Below are the code and all the weights of a small trained network. Each question names an input and a target symbol and asks about switching units off, where a switched-off unit gives its printed mean instead of its output.

import numpy as np


def w(rows, s, z=0):
    codes = np.array(rows[::2]) - 128.0
    scale = np.full(codes.shape[1], s)
    scale[-1] = z or s
    return codes * scale


def norm(h):
    return h / np.sqrt((h * h).mean(-1, keepdims=True) + 1e-5)


def f(y):
    return np.maximum(y, 0)


def softmax(a):
    e = np.exp(a - a.max(-1, keepdims=True))
    return e / e.sum(-1, keepdims=True)


def log_softmax(a):
    a = a - a.max(-1, keepdims=True)
    return a - np.log(np.exp(a).sum(-1, keepdims=True))


def net(x, mask):
    ids = ['ΔΛΣΦΨβγεζημξπτω'.index(c) for c in x.split()]
    T = len(ids)
    res = E[ids] + P[:T]
    u = 0
    for l in range(3):
        q, k, v = (norm(res) @ M[l].T for M in (Q, K, V))
        z = softmax(np.where(np.tri(T) > 0, q @ k.T / 2**0.5, -1e9)) @ v
        res = res + np.where(mask[u], z, O[l][:, -1]) @ O[l][:, :-1]
        u += 1
        y = f(norm(res) @ A[l][:, :-1].T + A[l][:, -1])
        res = res + np.where(mask[u : u + 4], y, B[l][:, -1]) @ B[l][:, :-1]
        u += 4
    return log_softmax(norm(res)[-1] @ U[:, :-1].T + U[:, -1])


Q, K, V, O, A, B = {}, {}, {}, {}, {}, {}
E = w([
[100,144,89,164,171,132,133,136,146,64,129],'Δ',
[111,137,118,111,150,109,174,158,88,120,169],'Λ',
[102,115,81,172,130,148,94,134,98,124,134],'Σ',
[119,158,101,121,182,116,146,152,132,61,131],'Φ',
[139,118,119,145,101,87,144,189,112,143,107],'Ψ',
[112,94,78,22,142,151,127,155,89,165,94],'β',
[129,168,159,137,70,31,164,186,123,136,132],'γ',
[194,111,174,55,186,104,114,174,171,93,153],'ε',
[124,77,201,172,104,88,118,173,92,90,167],'ζ',
[96,96,147,125,126,124,79,122,70,149,178],'η',
[101,117,64,169,167,80,103,149,100,164,202],'μ',
[109,164,161,143,87,68,126,164,144,146,168],'ξ',
[140,75,74,116,95,105,170,117,48,245,168],'π',
[125,124,118,91,104,96,117,119,161,119,3],'τ',
[166,183,114,121,152,79,74,81,96,116,58],'ω',
],0.023)
P = w([
[88,226,247,214,187,242,156,228,48,172,91],'0',
[107,174,223,187,218,180,153,184,12,204,98],'1',
[97,81,222,187,233,129,121,186,31,213,111],'2',
[92,59,185,181,226,102,132,177,28,208,117],'3',
[92,68,147,176,215,97,127,182,52,193,117],'4',
[76,61,117,184,205,88,104,166,88,192,127],'5',
[104,51,118,172,172,91,90,176,51,183,130],'6',
[102,147,17,158,209,134,148,164,112,91,112],'7',
[120,68,55,142,178,104,79,154,76,145,125],'8',
[119,63,57,173,152,101,64,157,123,117,132],'9',
[129,82,23,160,139,120,64,147,114,104,136],'10',
[139,72,17,168,119,115,47,148,127,90,144],'11',
[165,34,62,147,70,130,32,133,101,68,155],'12',
[201,139,2,139,124,139,40,168,91,22,142],'13',
],0.0089)
Q[0] = w([
[139,129,235,114,129,168,163,80,208,197,137],'0.h1',
[142,173,163,105,126,254,140,40,192,172,141],'0.h1',
],0.0074)
K[0] = w([
[84,142,159,190,245,145,147,139,121,180,86],'0.h1',
[77,198,253,162,167,202,165,185,90,213,66],'0.h1',
],0.0057)
V[0] = w([
[14,100,109,238,47,205,237,147,91,54,88],'0.h1',
[157,147,195,114,49,123,243,254,212,113,157],'0.h1',
],0.0049)
O[0] = w([
[110,81,127,245,180,222,143,86,254,248,118,50],'0.h1',
[96,46,176,65,165,26,39,84,102,170,137,2],'0.h1',
],0.012,0.004)
A[0] = w([
[193,65,181,208,156,207,157,102,60,93,199,74],'0.n1',
[58,93,197,79,76,120,19,211,171,201,171,2],'0.n2',
[12,109,46,189,159,95,107,72,121,120,120,251],'0.n3',
[104,103,80,26,13,120,164,116,187,236,3,196],'0.n4',
],0.0053,0.0031)
B[0] = w([
[151,163,114,112,124,125,125,172,128,130,119,191],'0.n1',
[123,124,142,110,95,181,141,147,74,121,138,173],'0.n2',
[93,119,133,66,115,88,117,148,4,145,120,253],'0.n3',
[129,80,90,143,153,119,152,171,174,140,101,188],'0.n4',
],0.014,0.0041)
Q[1] = w([
[118,175,94,158,119,80,106,245,69,64,109],'1.h1',
[130,103,95,111,96,120,150,183,118,91,109],'1.h1',
],0.011)
K[1] = w([
[173,67,1,115,103,114,87,99,136,84,157],'1.h1',
[163,137,77,162,109,121,93,73,130,109,168],'1.h1',
],0.008)
V[1] = w([
[204,104,66,163,28,108,190,141,61,233,208],'1.h1',
[54,195,168,198,171,74,131,99,125,101,255],'1.h1',
],0.0077)
O[1] = w([
[142,86,72,130,137,49,232,50,192,114,193,242],'1.h1',
[252,196,119,150,168,67,51,190,198,185,181,3],'1.h1',
],0.012,0.0037)
A[1] = w([
[83,63,138,210,143,119,135,134,135,153,152,40],'1.n1',
[112,79,176,114,151,133,144,115,175,192,134,2],'1.n2',
[121,220,180,157,103,81,123,3,77,125,66,118],'1.n3',
[104,104,99,182,50,40,138,220,141,124,77,91],'1.n4',
],0.0078,0.0048)
B[1] = w([
[162,135,164,137,145,146,207,101,97,110,129,156],'1.n1',
[123,113,120,133,162,126,120,43,105,150,96,133],'1.n2',
[247,120,108,171,113,154,112,83,122,171,122,216],'1.n3',
[112,183,103,113,194,126,116,146,88,117,122,254],'1.n4',
],0.015,0.0063)
Q[2] = w([
[207,123,160,199,147,112,100,72,162,166,95],'2.h1',
[111,142,68,146,107,118,178,132,2,41,133],'2.h1',
],0.0097)
K[2] = w([
[65,161,205,155,187,114,216,164,88,158,194],'2.h1',
[114,92,2,74,22,91,84,137,156,25,125],'2.h1',
],0.0066)
V[2] = w([
[89,123,106,47,194,172,162,203,123,129,146],'2.h1',
[169,115,140,68,84,213,101,91,110,191,249],'2.h1',
],0.011)
O[2] = w([
[66,130,120,19,168,142,174,159,247,126,161,211],'2.h1',
[163,223,100,12,95,140,215,87,125,144,203,2],'2.h1',
],0.014,0.0071)
A[2] = w([
[109,194,163,127,94,141,212,212,106,124,98,141],'2.n1',
[183,79,84,226,71,164,107,141,29,92,80,133],'2.n2',
[212,87,2,183,150,111,127,166,105,113,238,136],'2.n3',
[140,86,46,38,163,79,66,166,91,34,137,254],'2.n4',
],0.0069,0.0045)
B[2] = w([
[66,234,40,128,3,201,120,107,52,64,34,158],'2.n1',
[209,134,91,122,178,83,138,87,119,226,2,223],'2.n2',
[166,175,112,227,236,42,91,244,168,86,166,181],'2.n3',
[218,79,197,91,158,203,196,169,65,149,164,246],'2.n4',
],0.008,0.014)
U = w([
[97,166,130,200,162,217,109,189,170,196,141,101],'Δ',
[115,175,134,104,175,142,151,102,126,181,158,108],'Λ',
[115,190,119,239,162,214,242,148,167,151,130,47],'Σ',
[99,183,134,134,171,189,52,209,156,174,136,128],'Φ',
[107,69,188,160,187,141,164,43,99,165,145,88],'Ψ',
[42,123,74,63,88,206,209,96,103,58,98,111],'β',
[118,35,188,71,138,13,57,96,102,211,141,182],'γ',
[159,132,184,1,114,76,41,165,52,3,180,48],'ε',
[150,97,209,180,116,180,157,122,117,201,185,241],'ζ',
[132,231,74,122,66,163,181,170,137,93,172,128],'η',
[163,174,53,168,166,86,74,220,219,85,218,73],'μ',
[103,139,132,84,87,86,73,66,106,152,181,254],'ξ',
[145,31,61,185,81,50,253,24,126,83,191,54],'π',
[49,26,164,228,93,125,19,148,182,94,73,98],'τ',
[197,156,64,194,72,170,138,134,25,59,81,146],'ω',
],0.0079,0.0062)

Each question gives the input, a string of symbols that net reads in full, and the target symbol t.
The units are the heads (2 rows each of Q, K, V and O) and the neurons (one row each of A and B). Each row of codes is followed by its name. A weight is (code - 128) times the scale printed after its matrix; where a second scale follows, it is the last column's (O, A, B and U).
mask holds one flag per unit, layer by layer, with each layer's heads first. A switched-off unit (its flag False) gives its mean, the last column of its rows in O or B, instead of its output. The means were averaged over made-up inputs and are rounded, as every weight is.
A unit's drop is (log p(t) with every unit on - log p(t) with that unit switched off) / (log p(t) with every unit on - log p(t) with every unit switched off).
The circuit of an input: a set's keep is (log p(t) with only the set's units on - log p(t) with every unit switched off) / (log p(t) with every unit on - log p(t) with every unit switched off). Starting from the 12 units with the biggest drops (on a tie, the unit counted first), units are removed one at a time, each time the one whose removal leaves the highest keep (on an exact tie, the one counted first), for as long as the keep stays at least 0.8.
circuit, biggest first: the units of the circuit, biggest drop first
top k neurons: the k neurons with the biggest drops, biggest first
k most important neurons of layer l: the k neurons of layer l with the biggest drops, biggest first
input Δ ξ μ Φ η ω ζ Σ Σ ζ, target Σ: top 3 neurons	(1.n1, 0.n3, 1.n3)
input ε Λ ζ π Φ, target π: circuit, biggest first	(1.h1)
input ω ξ η, target ω: circuit, biggest first	(2.h1, 1.n3)
input γ Φ Φ Σ ω ζ β ζ β Ψ, target β: circuit, biggest first	(1.h1, 2.h1)
input Σ ω π Ψ μ ω ξ, target ω: circuit, biggest first	(2.h1, 1.n3)
input Σ γ Δ ζ Σ Σ Σ Φ ω Λ μ ε Φ, target ε: circuit, biggest first	(1.n3, 0.h1, 2.n2)
input γ β ζ, target β: circuit, biggest first	(2.h1, 1.h1)
input Φ η Δ Σ ω β β μ ω β Λ π Δ, target π: circuit, biggest first	(1.h1, 0.n3)
input Ψ Φ Δ η Ψ β ω η β ω, target β: top 3 neurons	(1.n3, 2.n3, 0.n3)
input Φ ε η β ω ζ ξ, target ω: circuit, biggest first	(1.n3, 2.h1)
input Δ γ Δ Ψ Σ β, target β: top 2 neurons	(0.n3, 2.n3)
input Φ ξ τ π Δ, target π: top 2 neurons	(0.n3, 1.n4)
input ω Φ ζ ζ ω ζ Ψ Δ μ ε Ψ, target ε: 2 most important neurons of layer 1	(1.n4, 1.n3)
input Δ ω β ε Λ Λ, target ε: top neuron	(2.n2)
input γ ω ε Σ γ π ζ ξ β ζ Σ Σ, target β: top 2 neurons	(0.n3, 1.n3)
input Σ Σ ω ω μ μ β ω γ ω ω Δ β γ, target β: circuit, biggest first	(1.h1, 2.h1, 0.n3)
input Φ γ ω ω ζ ζ μ ω Δ Δ π γ Δ ξ, target π: circuit, biggest first	(0.n3, 1.h1, 0.h1)
input ω ζ ω γ ξ μ μ γ Ψ Φ Δ ω β, target β: circuit, biggest first	(0.n3, 1.h1, 2.h1)
input Σ Λ γ ζ ω γ, target ω: top 3 neurons	(1.n3, 1.n4, 2.n1)
input ζ ω ω Ψ η τ Φ, target τ: circuit, biggest first	(2.h1)
input π γ π ζ γ ε μ Ψ γ γ Σ γ, target μ: circuit, biggest first	(1.h1, 0.n3, 2.n3)
input β μ γ Ψ γ Δ Δ η ε γ γ ω, target γ: top 2 neurons	(2.n1, 1.n4)
input ζ ω Ψ ω ζ μ Λ γ γ Σ γ, target μ: top 3 neurons	(0.n3, 2.n3, 2.n2)
input τ Ψ Δ Σ ω Δ γ μ Ψ, target μ: top 2 neurons	(2.n3, 2.n2)
input ω Φ η Σ ω γ τ Λ μ Δ Σ ε Φ, target ε: top 2 neurons	(0.n3, 1.n4)
